Below are the code and all the weights of a small trained network. Each question names an input and a class and asks about switching units off, where a switched-off unit gives its printed mean instead of its output.

import numpy as np


def w(rows, s, z=0):
    codes = np.array(rows[::2]) - 128.0
    scale = np.full(codes.shape[1], s)
    scale[-1] = z or s
    return codes * scale


def f(y):
    return y / 2 * (1 + np.tanh(0.7978845608 * (y + 0.044715 * y**3)))


def log_softmax(a):
    a = a - a.max(-1, keepdims=True)
    return a - np.log(np.exp(a).sum(-1, keepdims=True))


def net(x, mask):
    res = np.array(x, float).reshape(1, 7) / 4 @ E
    y = f(res @ A[0][:, :-1].T + A[0][:, -1])
    res = res + np.where(mask, y, B[0][:, -1]) @ B[0][:, :-1]
    return log_softmax(res[-1] @ U[:, :-1].T + U[:, -1])


A, B = {}, {}
E = w([
[127,127,129,129,128,124],'x0',
[127,128,128,129,128,130],'x1',
[129,132,129,128,128,129],'x2',
[120,125,145,104,6,112],'x3',
[155,140,84,2,139,64],'x4',
[129,126,132,128,128,127],'x5',
[248,75,56,151,123,163],'x6',
],0.0098)
A[0] = w([
[129,120,121,119,122,136,107],'neuron 0',
[164,119,121,193,35,168,114],'neuron 1',
[27,196,223,136,87,120,21],'neuron 2',
[142,126,129,148,106,140,123],'neuron 3',
[114,147,153,162,146,150,160],'neuron 4',
[147,118,122,171,254,154,221],'neuron 5',
[54,122,188,252,174,189,22],'neuron 6',
[181,119,52,107,163,154,3],'neuron 7',
[158,124,116,127,147,130,91],'neuron 8',
[171,120,122,186,36,164,117],'neuron 9',
[126,134,127,132,127,134,114],'neuron 10',
[102,136,139,135,119,132,82],'neuron 11',
[121,150,131,117,158,105,145],'neuron 12',
[107,132,144,75,39,108,22],'neuron 13',
[126,119,144,138,135,123,109],'neuron 14',
[178,123,102,35,106,92,48],'neuron 15',
[122,136,135,127,120,129,117],'neuron 16',
[167,115,108,121,142,129,120],'neuron 17',
[33,163,206,138,100,105,253],'neuron 18',
[106,125,148,78,17,99,193],'neuron 19',
[177,102,141,188,250,157,10],'neuron 20',
[140,144,135,135,126,132,121],'neuron 21',
[75,183,139,48,235,100,167],'neuron 22',
[109,130,115,130,126,125,129],'neuron 23',
[113,125,146,91,79,105,56],'neuron 24',
[149,122,124,153,87,148,128],'neuron 25',
[223,119,82,127,146,130,103],'neuron 26',
[111,155,136,98,173,110,149],'neuron 27',
[137,113,122,147,98,139,126],'neuron 28',
[121,122,117,129,124,134,118],'neuron 29',
[128,120,139,142,151,139,104],'neuron 30',
[154,125,127,172,84,154,112],'neuron 31',
[68,129,137,224,148,166,251],'neuron 32',
[116,141,144,89,71,109,52],'neuron 33',
[125,130,133,128,122,123,116],'neuron 34',
],0.01,0.0061)
B[0] = w([
[131,124,124,135,125,119,124],'neuron 0',
[112,79,138,126,205,129,180],'neuron 1',
[139,48,138,162,47,158,207],'neuron 2',
[119,113,128,122,137,130,136],'neuron 3',
[127,115,130,126,97,139,162],'neuron 4',
[140,198,128,105,94,115,216],'neuron 5',
[146,231,115,92,123,99,219],'neuron 6',
[134,186,121,118,103,115,152],'neuron 7',
[129,141,129,126,112,127,131],'neuron 8',
[110,76,130,123,198,127,178],'neuron 9',
[128,127,123,130,127,130,126],'neuron 10',
[129,126,127,130,112,139,130],'neuron 11',
[119,129,137,117,155,132,142],'neuron 12',
[144,191,120,119,109,120,157],'neuron 13',
[128,125,126,123,117,134,127],'neuron 14',
[143,142,126,157,40,154,169],'neuron 15',
[137,129,127,127,127,129,128],'neuron 16',
[117,136,139,131,91,122,143],'neuron 17',
[151,222,104,103,124,112,248],'neuron 18',
[129,95,136,150,72,143,206],'neuron 19',
[131,64,127,154,57,153,176],'neuron 20',
[127,127,128,126,128,137,127],'neuron 21',
[100,103,132,111,253,110,206],'neuron 22',
[139,123,135,121,129,124,130],'neuron 23',
[134,160,122,123,115,121,142],'neuron 24',
[118,100,129,123,152,123,146],'neuron 25',
[131,156,138,142,61,133,175],'neuron 26',
[125,117,130,114,178,123,154],'neuron 27',
[119,111,128,125,143,125,138],'neuron 28',
[128,126,130,126,124,127,126],'neuron 29',
[126,127,123,131,106,127,131],'neuron 30',
[111,97,133,119,161,132,154],'neuron 31',
[135,63,134,165,54,145,236],'neuron 32',
[139,163,122,127,115,113,145],'neuron 33',
[131,131,129,125,125,134,126],'neuron 34',
],0.027,0.013)
U = w([
[168,254,98,65,117,68,218],'0',
[156,74,145,210,61,186,2],'1',
[66,78,149,97,247,105,185],'2',
],0.0073,0.00085)

Each question gives the input, the list of numbers given to net, and the class t.
The units are the neurons (one row each of A and B). Each row of codes is followed by its name. A weight is (code - 128) times the scale printed after its matrix; where a second scale follows, it is the last column's (A, B and U).
mask holds one flag per neuron, in row order. A switched-off neuron (its flag False) gives its mean, the last column of its row in B, instead of its output. The means were averaged over made-up inputs and are rounded, as every weight is.
A unit's drop is (log p(t) with every unit on - log p(t) with that unit switched off) / (log p(t) with every unit on - log p(t) with every unit switched off).
The circuit of an input: a set's keep is (log p(t) with only the set's units on - log p(t) with every unit switched off) / (log p(t) with every unit on - log p(t) with every unit switched off). Starting from the 12 units with the biggest drops (on a tie, the unit counted first), units are removed one at a time, each time the one whose removal leaves the highest keep (on an exact tie, the one counted first), for as long as the keep stays at least 0.8.
units of the circuit, in order: the units of the circuit, biggest drop first
unit that matters most: the unit with the biggest drop
top k neurons: the k neurons with the biggest drops, biggest first
drop when u is switched off: that unit's drop, to one decimal
input [2,0,-8,-4,7,8,0], class 2: units of the circuit, in order -> neuron 22
input [0,1,-6,2,5,4,7], class 1: top 2 neurons -> neuron 18; neuron 6
input [-2,-2,0,5,4,-4,1], class 1: top 4 neurons -> neuron 6; neuron 18; neuron 19; neuron 5
input [4,-1,6,-3,-7,-5,0], class 0: top 4 neurons -> neuron 6; neuron 2; neuron 5; neuron 19
input [-3,2,-4,2,-8,7,7], class 2: top 2 neurons -> neuron 1; neuron 9
input [1,-2,-1,7,7,-2,4], class 1: top 2 neurons -> neuron 18; neuron 19
input [1,8,7,-2,-6,0,0], class 0: top 2 neurons -> neuron 6; neuron 2
input [7,-2,6,6,8,-6,7], class 1: top 3 neurons -> neuron 18; neuron 15; neuron 6
input [-1,-1,1,1,0,-7,-7], class 1: top 2 neurons -> neuron 2; neuron 6
input [-1,-7,1,0,-7,7,-1], class 0: top 4 neurons -> neuron 6; neuron 19; neuron 18; neuron 20
input [2,2,1,0,-6,-8,-1], class 0: top 4 neurons -> neuron 6; neuron 19; neuron 20; neuron 18
input [-2,-6,-4,7,0,-8,3], class 2: top 2 neurons -> neuron 32; neuron 2
input [-2,2,-8,-1,-4,0,-3], class 0: top 2 neurons -> neuron 6; neuron 18
input [-6,4,-4,4,8,0,2], class 1: top 3 neurons -> neuron 18; neuron 6; neuron 15
input [-6,1,0,3,0,8,8], class 2: unit that matters most -> neuron 32
input [-7,-7,3,6,0,-5,7], class 2: drop when neuron 9 is switched off -> 0.3
input [1,3,6,-4,1,7,-8], class 2: drop when neuron 22 is switched off -> 1.7
input [2,4,-8,-3,-8,-2,-8], class 0: drop when neuron 18 is switched off -> 2.7
